Below is a small trained network, with its code and all its weights. Each question gives an input and a class and asks what happens when units are switched off, that is, made to give their printed mean instead of their output.

import numpy as np


def w(rows, s, z=0):
    codes = np.array(rows[::2]) - 128.0
    scale = np.full(codes.shape[1], s)
    scale[-1] = z or s
    return codes * scale


def norm(h):
    return h / np.sqrt((h * h).mean(-1, keepdims=True) + 1e-5)


def f(y):
    return np.maximum(y, 0)


def log_softmax(a):
    a = a - a.max(-1, keepdims=True)
    return a - np.log(np.exp(a).sum(-1, keepdims=True))


def net(x, mask):
    res = np.array(x, float).reshape(1, 7) / 4 @ E
    u = 0
    for l in range(2):
        y = f(norm(res) @ A[l][:, :-1].T + A[l][:, -1])
        res = res + np.where(mask[u : u + 7], y, B[l][:, -1]) @ B[l][:, :-1]
        u += 7
    return log_softmax(norm(res)[-1] @ U[:, :-1].T + U[:, -1])


A, B = {}, {}
E = w([
[169,135,158,148,197,253,126,89,182],'x0',
[75,76,66,82,210,119,170,196,170],'x1',
[124,138,129,140,129,127,139,137,126],'x2',
[105,121,116,124,153,138,86,122,99],'x3',
[96,125,225,86,130,116,70,208,188],'x4',
[144,106,131,93,108,138,117,120,124],'x5',
[108,145,126,157,147,123,130,135,126],'x6',
],0.0053)
A[0] = w([
[130,137,2,121,104,98,139,94,126,129],'0.n1',
[87,216,194,110,41,118,111,127,113,232],'0.n2',
[213,174,136,159,211,119,108,151,119,215],'0.n3',
[116,130,78,58,191,100,162,155,161,142],'0.n4',
[173,104,94,150,159,180,169,97,89,72],'0.n5',
[115,102,171,112,183,151,129,99,145,70],'0.n6',
[158,56,81,138,202,203,162,190,181,4],'0.n7',
],0.0069,0.0031)
B[0] = w([
[206,169,171,112,210,164,180,100,117,221],'0.n1',
[197,89,81,80,171,129,70,167,144,254],'0.n2',
[190,93,147,119,126,151,91,130,143,202],'0.n3',
[74,2,110,164,118,142,143,169,64,221],'0.n4',
[42,115,77,166,25,83,115,151,167,204],'0.n5',
[153,129,147,108,146,109,138,141,169,169],'0.n6',
[85,254,134,41,87,39,82,91,125,224],'0.n7',
],0.0071,0.0056)
A[1] = w([
[231,95,222,68,132,174,133,104,50,187],'1.n1',
[145,109,150,210,5,254,79,54,197,136],'1.n2',
[24,173,40,49,147,158,162,116,134,59],'1.n3',
[222,186,14,129,138,61,71,123,80,152],'1.n4',
[30,114,33,115,95,168,95,164,217,173],'1.n5',
[99,12,78,156,130,88,138,99,118,199],'1.n6',
[110,96,141,132,175,123,228,130,59,3],'1.n7',
],0.0053,0.0027)
B[1] = w([
[78,222,91,222,204,131,148,103,144,230],'1.n1',
[90,2,44,182,120,135,123,233,115,223],'1.n2',
[172,247,181,152,150,127,112,80,95,191],'1.n3',
[33,137,242,70,31,93,182,60,135,255],'1.n4',
[163,73,193,199,45,86,185,83,128,205],'1.n5',
[184,104,94,166,97,235,161,177,157,198],'1.n6',
[163,189,60,48,229,210,63,129,84,157],'1.n7',
],0.0066,0.0058)
U = w([
[81,191,150,153,65,93,196,9,98,120],'0',
[98,19,78,184,88,119,140,169,121,252],'1',
[119,142,205,60,136,41,71,143,159,135],'2',
[187,140,97,175,223,181,53,122,196,39],'3',
[154,136,36,85,223,176,200,123,48,49],'4',
],0.012,0.0041)

Each question gives the input, the list of numbers given to net, and the class t.
The units are the neurons (one row each of A and B). Each row of codes is followed by its name. A weight is (code - 128) times the scale printed after its matrix; where a second scale follows, it is the last column's (A, B and U).
mask holds one flag per neuron, layer by layer. A switched-off neuron (its flag False) gives its mean, the last column of its row in B, instead of its output. The means were averaged over made-up inputs and are rounded, as every weight is.
A unit's drop is (log p(t) with every unit on - log p(t) with that unit switched off) / (log p(t) with every unit on - log p(t) with every unit switched off).
The circuit of an input: a set's keep is (log p(t) with only the set's units on - log p(t) with every unit switched off) / (log p(t) with every unit on - log p(t) with every unit switched off). Starting from the 12 units with the biggest drops (on a tie, the unit counted first), units are removed one at a time, each time the one whose removal leaves the highest keep (on an exact tie, the one counted first), for as long as the keep stays at least 0.8.
units of the circuit, in order: the units of the circuit, biggest drop first
unit that matters most: the unit with the biggest drop
k most important neurons: the k neurons with the biggest drops, biggest first
top k neurons in layer l: the k neurons of layer l with the biggest drops, biggest first
input [2,-2,-6,6,-4,7,6], class 1: 3 most important neurons	0.n5, 1.n2, 0.n7
input [8,1,4,3,-6,3,6], class 0: 3 most important neurons	0.n7, 0.n4, 1.n3
input [-8,7,-6,6,-1,-3,-7], class 4: units of the circuit, in order	0.n1, 0.n5
input [-7,4,-2,2,-5,-8,-6], class 4: most important neuron	0.n1
input [1,-3,2,6,-7,5,-5], class 1: 2 most important neurons	0.n5, 0.n7
input [8,-6,2,7,-4,-8,5], class 1: units of the circuit, in order	1.n2, 0.n5
input [6,-5,-3,-1,0,3,-7], class 1: top 2 neurons in layer 0	0.n1, 0.n5
input [-3,4,1,1,0,-2,-6], class 4: top 2 neurons in layer 1	1.n7, 1.n2
input [5,7,-4,2,0,6,-8], class 0: 4 most important neurons	0.n7, 1.n5, 0.n2, 1.n3
input [1,7,-6,-5,0,2,-7], class 0: 3 most important neurons	0.n7, 1.n3, 1.n2
input [1,-5,5,-2,-4,-8,3], class 1: 3 most important neurons	1.n2, 0.n7, 0.n5
input [-3,8,1,-3,-4,-3,-7], class 4: 2 most important neurons	0.n1, 0.n4
input [0,3,-6,5,0,6,7], class 4: 3 most important neurons	0.n4, 0.n5, 1.n4
input [2,-4,8,-7,-2,-6,-3], class 1: unit that matters most	1.n2
input [1,6,0,7,-5,-4,-2], class 0: 2 most important neurons	0.n7, 0.n5
input [0,5,5,0,0,2,5], class 4: top 4 neurons in layer 1	1.n4, 1.n7, 1.n3, 1.n6
input [-4,2,-8,1,-8,-2,2], class 4: top 2 neurons in layer 0	0.n1, 0.n7
input [1,-6,-8,-3,0,-7,8], class 1: 3 most important neurons	0.n7, 0.n1, 1.n2
input [-2,6,0,5,7,-3,1], class 1: top 2 neurons in layer 0	0.n4, 0.n1
input [-5,2,-5,-8,-1,5,1], class 4: unit that matters most	0.n1
input [5,-1,6,-4,8,6,-2], class 3: top 2 neurons in layer 0	0.n5, 0.n7
